Below is a small trained network, with its code and all its weights. Each question gives an input and a class and asks what happens when units are switched off, that is, made to give their printed mean instead of their output.

import numpy as np


def w(rows, s, z=0):
    codes = np.array(rows[::2]) - 128.0
    scale = np.full(codes.shape[1], s)
    scale[-1] = z or s
    return codes * scale


def f(y):
    return np.maximum(y, 0)


def log_softmax(a):
    a = a - a.max(-1, keepdims=True)
    return a - np.log(np.exp(a).sum(-1, keepdims=True))


def net(x, mask):
    res = np.array(x, float).reshape(1, 5) / 4 @ E
    y = f(res @ A[0][:, :-1].T + A[0][:, -1])
    res = res + np.where(mask, y, B[0][:, -1]) @ B[0][:, :-1]
    return log_softmax(res[-1] @ U[:, :-1].T + U[:, -1])


A, B = {}, {}
E = w([
[185,181,189,140,117,102,111,179,167,251,25],'x0',
[110,215,41,85,96,26,182,145,127,157,183],'x1',
[45,145,134,230,217,110,169,84,84,211,136],'x2',
[122,120,121,125,129,127,128,129,129,136,124],'x3',
[133,121,139,143,123,110,130,130,132,120,126],'x4',
],0.017)
A[0] = w([
[42,176,122,245,226,73,117,105,72,219,109,66],'neuron 0',
[119,91,144,65,69,196,138,147,139,35,147,224],'neuron 1',
[140,56,151,147,165,172,69,119,118,67,103,190],'neuron 2',
[149,111,64,76,94,135,99,126,107,57,138,119],'neuron 3',
[169,211,211,124,106,129,158,167,211,245,31,148],'neuron 4',
[138,219,33,93,86,7,183,138,95,157,165,137],'neuron 5',
[16,152,137,252,250,113,197,55,53,207,113,137],'neuron 6',
[37,68,50,137,138,62,153,75,45,58,195,169],'neuron 7',
[105,235,80,87,68,22,148,101,131,148,169,147],'neuron 8',
[59,71,90,113,152,142,145,69,139,46,224,248],'neuron 9',
[122,184,88,112,73,58,166,157,99,178,143,67],'neuron 10',
[36,137,85,197,195,123,172,163,139,137,206,71],'neuron 11',
[158,92,189,142,75,208,140,159,138,88,83,224],'neuron 12',
[189,180,74,73,46,85,153,200,165,101,151,130],'neuron 13',
[149,192,177,145,119,136,69,165,167,230,48,178],'neuron 14',
[217,128,171,126,125,169,96,131,199,152,76,168],'neuron 15',
[196,159,172,141,139,136,110,166,163,181,17,136],'neuron 16',
[93,58,209,236,160,218,73,74,61,139,107,152],'neuron 17',
],0.012,0.015)
B[0] = w([
[98,154,125,222,133,126,227,170,156,217,194,221],'neuron 0',
[129,52,54,101,88,112,27,168,138,82,106,181],'neuron 1',
[100,84,126,173,140,189,91,104,128,76,110,179],'neuron 2',
[104,105,100,112,69,92,95,140,89,117,132,157],'neuron 3',
[169,125,172,138,106,59,147,205,113,221,8,227],'neuron 4',
[152,219,71,74,89,29,214,142,105,143,154,204],'neuron 5',
[88,103,193,232,210,180,241,140,156,199,183,255],'neuron 6',
[154,192,81,83,142,177,158,52,141,114,208,209],'neuron 7',
[155,204,69,83,93,41,159,170,130,147,149,195],'neuron 8',
[60,146,35,140,122,207,78,43,139,39,246,211],'neuron 9',
[87,182,84,116,117,74,180,174,128,142,102,170],'neuron 10',
[161,191,127,161,179,150,165,99,133,168,178,180],'neuron 11',
[132,56,108,144,74,166,58,98,132,84,91,179],'neuron 12',
[126,185,69,66,92,46,144,132,115,96,143,179],'neuron 13',
[171,92,177,119,144,94,78,162,100,181,70,213],'neuron 14',
[168,69,170,109,135,140,59,134,139,108,85,180],'neuron 15',
[154,66,171,149,117,51,151,175,141,203,63,197],'neuron 16',
[118,51,198,142,184,202,168,68,102,102,121,210],'neuron 17',
],0.014,0.05)
U = w([
[101,69,82,126,90,210,18,73,128,25,128,254],'0',
[113,183,47,41,64,75,106,98,134,32,187,107],'1',
[51,60,165,183,236,245,166,31,149,78,184,200],'2',
[71,219,80,144,192,122,208,37,151,155,232,53],'3',
[198,52,177,119,89,105,14,149,128,124,33,128],'4',
[193,169,106,38,61,26,117,174,108,130,32,74],'5',
[148,41,240,210,211,160,157,136,136,210,77,63],'6',
[95,177,141,196,137,39,203,179,135,238,123,59],'7',
],0.012,0.011)

Each question gives the input, the list of numbers given to net, and the class t.
The units are the neurons (one row each of A and B). Each row of codes is followed by its name. A weight is (code - 128) times the scale printed after its matrix; where a second scale follows, it is the last column's (A, B and U).
mask holds one flag per neuron, in row order. A switched-off neuron (its flag False) gives its mean, the last column of its row in B, instead of its output. The means were averaged over made-up inputs and are rounded, as every weight is.
A unit's drop is (log p(t) with every unit on - log p(t) with that unit switched off) / (log p(t) with every unit on - log p(t) with every unit switched off).
The circuit of an input: a set's keep is (log p(t) with only the set's units on - log p(t) with every unit switched off) / (log p(t) with every unit on - log p(t) with every unit switched off). Starting from the 12 units with the biggest drops (on a tie, the unit counted first), units are removed one at a time, each time the one whose removal leaves the highest keep (on an exact tie, the one counted first), for as long as the keep stays at least 0.8.
units of the circuit, in order: the units of the circuit, biggest drop first
k most important neurons: the k neurons with the biggest drops, biggest first
drop of u: that unit's drop, to one decimal
input [0,4,5,4,-4], class 3: units of the circuit, in order	neuron 4
input [2,0,-2,0,3], class 4: units of the circuit, in order	neuron 6; neuron 5
input [-3,0,6,-2,-1], class 2: 2 most important neurons	neuron 5; neuron 8
input [8,0,-8,8,1], class 4: 2 most important neurons	neuron 15; neuron 5
input [-8,-4,0,8,1], class 0: 2 most important neurons	neuron 6; neuron 1
input [1,1,-1,1,4], class 5: 2 most important neurons	neuron 6; neuron 0
input [5,-2,0,-6,2], class 4: 2 most important neurons	neuron 6; neuron 0
input [1,-8,-2,-3,1], class 4: 2 most important neurons	neuron 6; neuron 9
input [1,-6,-1,-6,8], class 4: drop of neuron 6	0.5
input [1,8,-4,4,7], class 5: drop of neuron 9	0.2
input [8,-1,0,0,-3], class 4: drop of neuron 6	0.5
input [1,8,-8,4,5], class 5: drop of neuron 9	0.3
